Below are the code and all the weights of a small trained network. Each question names an input and a class and asks about switching units off, where a switched-off unit gives its printed mean instead of its output.

import numpy as np


def w(rows, s, z=0):
    codes = np.array(rows[::2]) - 128.0
    scale = np.full(codes.shape[1], s)
    scale[-1] = z or s
    return codes * scale


def f(y):
    return y / 2 * (1 + np.tanh(0.7978845608 * (y + 0.044715 * y**3)))


def log_softmax(a):
    a = a - a.max(-1, keepdims=True)
    return a - np.log(np.exp(a).sum(-1, keepdims=True))


def net(x, mask):
    res = np.array(x, float).reshape(1, 3) / 4 @ E
    y = f(res @ A[0][:, :-1].T + A[0][:, -1])
    res = res + np.where(mask, y, B[0][:, -1]) @ B[0][:, :-1]
    return log_softmax(res[-1] @ U[:, :-1].T + U[:, -1])


A, B = {}, {}
E = w([
[69,85,136,96],'x0',
[161,139,185,50],'x1',
[135,80,248,171],'x2',
],0.014)
A[0] = w([
[135,112,166,203,203],'neuron 0',
[202,114,46,87,136],'neuron 1',
[86,78,179,134,116],'neuron 2',
[189,176,125,149,71],'neuron 3',
[150,170,47,74,148],'neuron 4',
[161,123,168,12,37],'neuron 5',
[72,84,197,106,142],'neuron 6',
[162,243,144,189,79],'neuron 7',
[184,116,124,40,40],'neuron 8',
[130,155,108,191,43],'neuron 9',
[189,72,159,162,157],'neuron 10',
[151,154,170,79,81],'neuron 11',
[45,6,100,78,153],'neuron 12',
[73,72,108,84,7],'neuron 13',
[126,188,61,165,160],'neuron 14',
[191,151,151,175,69],'neuron 15',
[59,203,108,90,98],'neuron 16',
[185,27,165,171,150],'neuron 17',
[129,162,63,112,104],'neuron 18',
[182,88,151,75,11],'neuron 19',
[131,97,75,93,213],'neuron 20',
[95,101,93,212,104],'neuron 21',
[14,93,59,201,83],'neuron 22',
[175,213,150,167,39],'neuron 23',
[152,90,174,159,140],'neuron 24',
[161,77,175,127,176],'neuron 25',
],0.013,0.0012)
B[0] = w([
[169,91,23,107,215],'neuron 0',
[151,102,62,70,214],'neuron 1',
[99,139,147,70,216],'neuron 2',
[109,195,170,105,168],'neuron 3',
[121,80,62,93,242],'neuron 4',
[202,120,206,214,234],'neuron 5',
[87,181,103,120,230],'neuron 6',
[3,248,218,133,189],'neuron 7',
[208,69,218,215,199],'neuron 8',
[127,137,209,168,166],'neuron 9',
[87,79,83,19,202],'neuron 10',
[226,92,148,174,185],'neuron 11',
[115,242,211,119,227],'neuron 12',
[42,184,196,113,173],'neuron 13',
[125,91,104,179,207],'neuron 14',
[78,162,109,125,174],'neuron 15',
[91,124,52,82,187],'neuron 16',
[109,96,33,88,238],'neuron 17',
[120,120,11,119,203],'neuron 18',
[128,96,173,157,178],'neuron 19',
[113,131,92,83,176],'neuron 20',
[232,95,205,221,209],'neuron 21',
[165,128,168,209,245],'neuron 22',
[72,175,241,97,176],'neuron 23',
[120,87,43,55,208],'neuron 24',
[127,92,30,122,205],'neuron 25',
],0.0069,0.011)
U = w([
[97,77,91,86,71],'0',
[189,84,173,205,229],'1',
[51,249,179,95,1],'2',
],0.016,4.9e-05)

Each question gives the input, the list of numbers given to net, and the class t.
The units are the neurons (one row each of A and B). Each row of codes is followed by its name. A weight is (code - 128) times the scale printed after its matrix; where a second scale follows, it is the last column's (A, B and U).
mask holds one flag per neuron, in row order. A switched-off neuron (its flag False) gives its mean, the last column of its row in B, instead of its output. The means were averaged over made-up inputs and are rounded, as every weight is.
A unit's drop is (log p(t) with every unit on - log p(t) with that unit switched off) / (log p(t) with every unit on - log p(t) with every unit switched off).
The circuit of an input: a set's keep is (log p(t) with only the set's units on - log p(t) with every unit switched off) / (log p(t) with every unit on - log p(t) with every unit switched off). Starting from the 12 units with the biggest drops (on a tie, the unit counted first), units are removed one at a time, each time the one whose removal leaves the highest keep (on an exact tie, the one counted first), for as long as the keep stays at least 0.8.
units of the circuit, in order: the units of the circuit, biggest drop first
k most important neurons: the k neurons with the biggest drops, biggest first
drop when u is switched off: that unit's drop, to one decimal
input [-6,-1,-4], class 2: units of the circuit, in order => [neuron 7]
input [-7,-6,7], class 0: 2 most important neurons => [neuron 0; neuron 17]
input [5,-4,-4], class 2: 2 most important neurons => [neuron 12; neuron 13]
input [4,-5,5], class 0: 2 most important neurons => [neuron 5; neuron 17]
input [6,6,1], class 1: 3 most important neurons => [neuron 5; neuron 8; neuron 11]
input [-8,-2,-6], class 2: 3 most important neurons => [neuron 7; neuron 23; neuron 3]
input [6,2,-5], class 2: 2 most important neurons => [neuron 12; neuron 13]
input [7,5,-5], class 2: 2 most important neurons => [neuron 12; neuron 13]
input [-5,-7,7], class 0: 2 most important neurons => [neuron 10; neuron 17]
input [-3,3,-1], class 1: 2 most important neurons => [neuron 12; neuron 6]
input [6,-7,-6], class 1: 2 most important neurons => [neuron 22; neuron 21]
input [-7,-4,7], class 0: 2 most important neurons => [neuron 0; neuron 17]
input [-3,-8,-6], class 1: drop when neuron 22 is switched off => 0.6
input [0,8,-7], class 1: units of the circuit, in order => [neuron 8]
input [-6,6,6], class 0: drop when neuron 12 is switched off => 0.2
input [-6,8,-5], class 1: drop when neuron 8 is switched off => 0.4
